Below are the code and all the weights of a small trained network. Each question names an input and a class and asks about switching units off, where a switched-off unit gives its printed mean instead of its output.

import numpy as np


def w(rows, s, z=0):
    codes = np.array(rows[::2]) - 128.0
    scale = np.full(codes.shape[1], s)
    scale[-1] = z or s
    return codes * scale


def f(y):
    return np.maximum(y, 0)


def log_softmax(a):
    a = a - a.max(-1, keepdims=True)
    return a - np.log(np.exp(a).sum(-1, keepdims=True))


def net(x, mask):
    res = np.array(x, float).reshape(1, 4) / 4 @ E
    y = f(res @ A[0][:, :-1].T + A[0][:, -1])
    res = res + np.where(mask, y, B[0][:, -1]) @ B[0][:, :-1]
    return log_softmax(res[-1] @ U[:, :-1].T + U[:, -1])


A, B = {}, {}
E = w([
[210,123,74],'x0',
[159,112,140],'x1',
[109,1,135],'x2',
[169,167,204],'x3',
],0.0091)
A[0] = w([
[195,75,194,146],'n0',
[100,254,81,218],'n1',
[143,82,50,80],'n2',
[133,74,3,253],'n3',
[51,107,227,137],'n4',
[156,89,49,29],'n5',
[112,57,156,140],'n6',
[96,92,163,40],'n7',
[156,158,99,225],'n8',
],0.016,0.0026)
B[0] = w([
[111,5,125,180],'n0',
[220,126,110,246],'n1',
[75,124,54,181],'n2',
[15,86,66,228],'n3',
[173,165,2,210],'n4',
[98,158,49,176],'n5',
[182,145,116,189],'n6',
[158,198,125,160],'n7',
[182,107,121,176],'n8',
],0.02,0.012)
U = w([
[51,150,203,64],'0',
[109,152,175,3],'1',
[94,91,70,210],'2',
[102,160,191,1],'3',
[128,41,186,130],'4',
[150,187,125,27],'5',
[245,187,74,202],'6',
],0.011,0.0036)

Each question gives the input, the list of numbers given to net, and the class t.
The units are the neurons (one row each of A and B). Each row of codes is followed by its name. A weight is (code - 128) times the scale printed after its matrix; where a second scale follows, it is the last column's (A, B and U).
mask holds one flag per neuron, in row order. A switched-off neuron (its flag False) gives its mean, the last column of its row in B, instead of its output. The means were averaged over made-up inputs and are rounded, as every weight is.
A unit's drop is (log p(t) with every unit on - log p(t) with that unit switched off) / (log p(t) with every unit on - log p(t) with every unit switched off).
The circuit of an input: a set's keep is (log p(t) with only the set's units on - log p(t) with every unit switched off) / (log p(t) with every unit on - log p(t) with every unit switched off). Starting from all 9 units, units are removed one at a time, each time the one whose removal leaves the highest keep (on an exact tie, the one counted first), for as long as the keep stays at least 0.8.
circuit, biggest first: the units of the circuit, biggest drop first
k most important neurons: the k neurons with the biggest drops, biggest first
drop when u is switched off: that unit's drop, to one decimal
input [7,-5,-5,-5], class 2: most important neuron => n3
input [5,3,5,5], class 4: circuit, biggest first => n4, n0
input [-2,3,8,7], class 6: 2 most important neurons => n4, n3
input [-8,3,4,-7], class 6: 2 most important neurons => n4, n6
input [-1,7,4,3], class 4: 2 most important neurons => n0, n1
input [2,6,5,3], class 4: circuit, biggest first => n0, n4
input [6,8,-2,5], class 4: 2 most important neurons => n0, n4
input [1,7,-6,-8], class 2: 2 most important neurons => n3, n4
input [-4,5,6,7], class 6: 4 most important neurons => n4, n3, n6, n7
input [-8,6,3,-5], class 6: drop when n3 is switched off => 0.0
input [8,1,-4,-8], class 2: drop when n3 is switched off => 0.1
input [-6,6,0,-3], class 6: drop when n3 is switched off => 0.3
input [3,-6,-2,-4], class 2: drop when n3 is switched off => 0.4
input [-3,0,3,1], class 6: circuit, biggest first => n3
